Below are the code and all the weights of a small trained network. Each question names an input and a class and asks about switching units off, where a switched-off unit gives its printed mean instead of its output.

import numpy as np


def w(rows, s, z=0):
    codes = np.array(rows[::2]) - 128.0
    scale = np.full(codes.shape[1], s)
    scale[-1] = z or s
    return codes * scale


def f(y):
    return np.maximum(y, 0)


def log_softmax(a):
    a = a - a.max(-1, keepdims=True)
    return a - np.log(np.exp(a).sum(-1, keepdims=True))


def net(x, mask):
    res = np.array(x, float).reshape(1, 5) / 4 @ E
    y = f(res @ A[0][:, :-1].T + A[0][:, -1])
    res = res + np.where(mask, y, B[0][:, -1]) @ B[0][:, :-1]
    return log_softmax(res[-1] @ U[:, :-1].T + U[:, -1])


A, B = {}, {}
E = w([
[132,203,186,23,170,143,250],'x0',
[65,56,43,86,208,222,119],'x1',
[222,35,89,30,5,159,140],'x2',
[113,130,200,221,51,254,181],'x3',
[91,118,253,54,109,151,26],'x4',
],0.008)
A[0] = w([
[131,52,98,238,112,94,26,172],'neuron 1',
[76,195,74,209,169,85,179,90],'neuron 2',
[162,215,168,167,95,53,100,148],'neuron 3',
[157,146,64,197,168,94,214,249],'neuron 4',
[151,150,143,197,98,240,163,181],'neuron 5',
[170,173,151,159,79,45,147,86],'neuron 6',
[127,110,196,61,109,142,67,169],'neuron 7',
[85,185,173,207,116,222,174,85],'neuron 8',
[165,144,53,60,157,32,72,124],'neuron 9',
[69,191,211,150,213,120,57,115],'neuron 10',
[188,122,41,187,139,126,201,69],'neuron 11',
[37,45,57,85,193,222,129,157],'neuron 12',
[141,204,174,27,190,148,255,93],'neuron 13',
[194,176,182,167,83,60,120,96],'neuron 14',
[138,171,86,75,190,46,93,88],'neuron 15',
[230,37,79,8,97,121,130,88],'neuron 16',
[51,147,203,123,149,119,61,103],'neuron 17',
[41,132,116,152,226,148,129,231],'neuron 18',
[86,157,124,115,199,36,105,100],'neuron 19',
],0.0086,0.0018)
B[0] = w([
[107,235,50,101,90,47,31,251],'neuron 1',
[175,78,111,75,59,82,201,218],'neuron 2',
[189,161,128,107,189,170,113,207],'neuron 3',
[101,57,115,70,119,115,113,222],'neuron 4',
[87,122,192,158,127,142,105,219],'neuron 5',
[161,122,156,85,185,186,109,192],'neuron 6',
[96,56,90,88,133,123,129,200],'neuron 7',
[116,104,198,182,112,148,81,226],'neuron 8',
[63,105,187,180,128,155,77,227],'neuron 9',
[164,93,124,112,84,75,190,239],'neuron 10',
[85,73,114,80,152,126,109,206],'neuron 11',
[207,184,164,97,187,169,96,247],'neuron 12',
[67,210,102,106,91,36,2,246],'neuron 13',
[164,113,135,108,194,172,93,200],'neuron 14',
[106,82,222,199,134,193,95,209],'neuron 15',
[179,140,170,175,65,119,205,240],'neuron 16',
[118,44,89,48,108,101,180,205],'neuron 17',
[216,139,141,138,111,143,134,231],'neuron 18',
[126,141,199,209,75,134,142,208],'neuron 19',
],0.0088,0.011)
U = w([
[79,229,108,122,114,95,89,125],'0',
[76,100,183,226,139,174,115,83],'1',
[183,115,139,137,83,121,181,179],'2',
[194,157,139,103,253,178,114,94],'3',
[88,32,111,62,140,128,141,84],'4',
[109,136,132,143,144,135,145,255],'5',
[58,185,68,186,217,152,202,4],'6',
],0.018,0.0079)

Each question gives the input, the list of numbers given to net, and the class t.
The units are the neurons (one row each of A and B). Each row of codes is followed by its name. A weight is (code - 128) times the scale printed after its matrix; where a second scale follows, it is the last column's (A, B and U).
mask holds one flag per neuron, in row order. A switched-off neuron (its flag False) gives its mean, the last column of its row in B, instead of its output. The means were averaged over made-up inputs and are rounded, as every weight is.
A unit's drop is (log p(t) with every unit on - log p(t) with that unit switched off) / (log p(t) with every unit on - log p(t) with every unit switched off).
The circuit of an input: a set's keep is (log p(t) with only the set's units on - log p(t) with every unit switched off) / (log p(t) with every unit on - log p(t) with every unit switched off). Starting from the 12 units with the biggest drops (on a tie, the unit counted first), units are removed one at a time, each time the one whose removal leaves the highest keep (on an exact tie, the one counted first), for as long as the keep stays at least 0.8.
units of the circuit, in order: the units of the circuit, biggest drop first
k most important neurons: the k neurons with the biggest drops, biggest first
drop of u: that unit's drop, to one decimal
input [2,-2,7,7,-2], class 1: units of the circuit, in order : [neuron 5; neuron 2]
input [-1,4,-4,5,-8], class 4: units of the circuit, in order : [neuron 4]
input [4,-3,5,-7,3], class 1: units of the circuit, in order : [neuron 9; neuron 15]
input [-7,3,-1,0,7], class 0: 3 most important neurons : [neuron 1; neuron 4; neuron 2]
input [-3,-2,-4,-3,6], class 4: 2 most important neurons : [neuron 17; neuron 16]
input [-6,-8,-8,-6,6], class 2: 3 most important neurons : [neuron 10; neuron 19; neuron 17]
input [5,-3,0,2,4], class 0: 2 most important neurons : [neuron 13; neuron 4]
input [0,6,0,-5,5], class 3: 2 most important neurons : [neuron 12; neuron 8]
input [6,-8,-4,8,-2], class 1: 3 most important neurons : [neuron 8; neuron 5; neuron 1]
input [-6,7,-7,4,4], class 2: 4 most important neurons : [neuron 10; neuron 13; neuron 18; neuron 17]
input [7,0,-7,-7,-8], class 4: 4 most important neurons : [neuron 2; neuron 4; neuron 1; neuron 11]
input [7,0,7,-8,-8], class 1: 4 most important neurons : [neuron 9; neuron 15; neuron 16; neuron 1]
input [-6,-6,-5,2,-7], class 4: units of the circuit, in order : [neuron 4; neuron 11]
input [2,-2,8,-5,4], class 2: units of the circuit, in order : [neuron 16]
input [4,-7,-6,-7,1], class 1: 4 most important neurons : [neuron 19; neuron 15; neuron 9; neuron 12]
input [6,4,-1,-7,-4], class 1: 2 most important neurons : [neuron 15; neuron 1]
input [-3,6,-8,-5,6], class 2: units of the circuit, in order : [neuron 10; neuron 18]
input [-1,-8,7,1,2], class 3: units of the circuit, in order : [neuron 14; neuron 6]
input [-8,3,3,1,-3], class 0: drop of neuron 1 : 0.3
input [8,-7,-1,6,3], class 0: units of the circuit, in order : [neuron 13]
input [-2,-5,-1,4,6], class 4: drop of neuron 12 : 0.4
input [-3,1,4,7,-8], class 4: drop of neuron 4 : 0.5
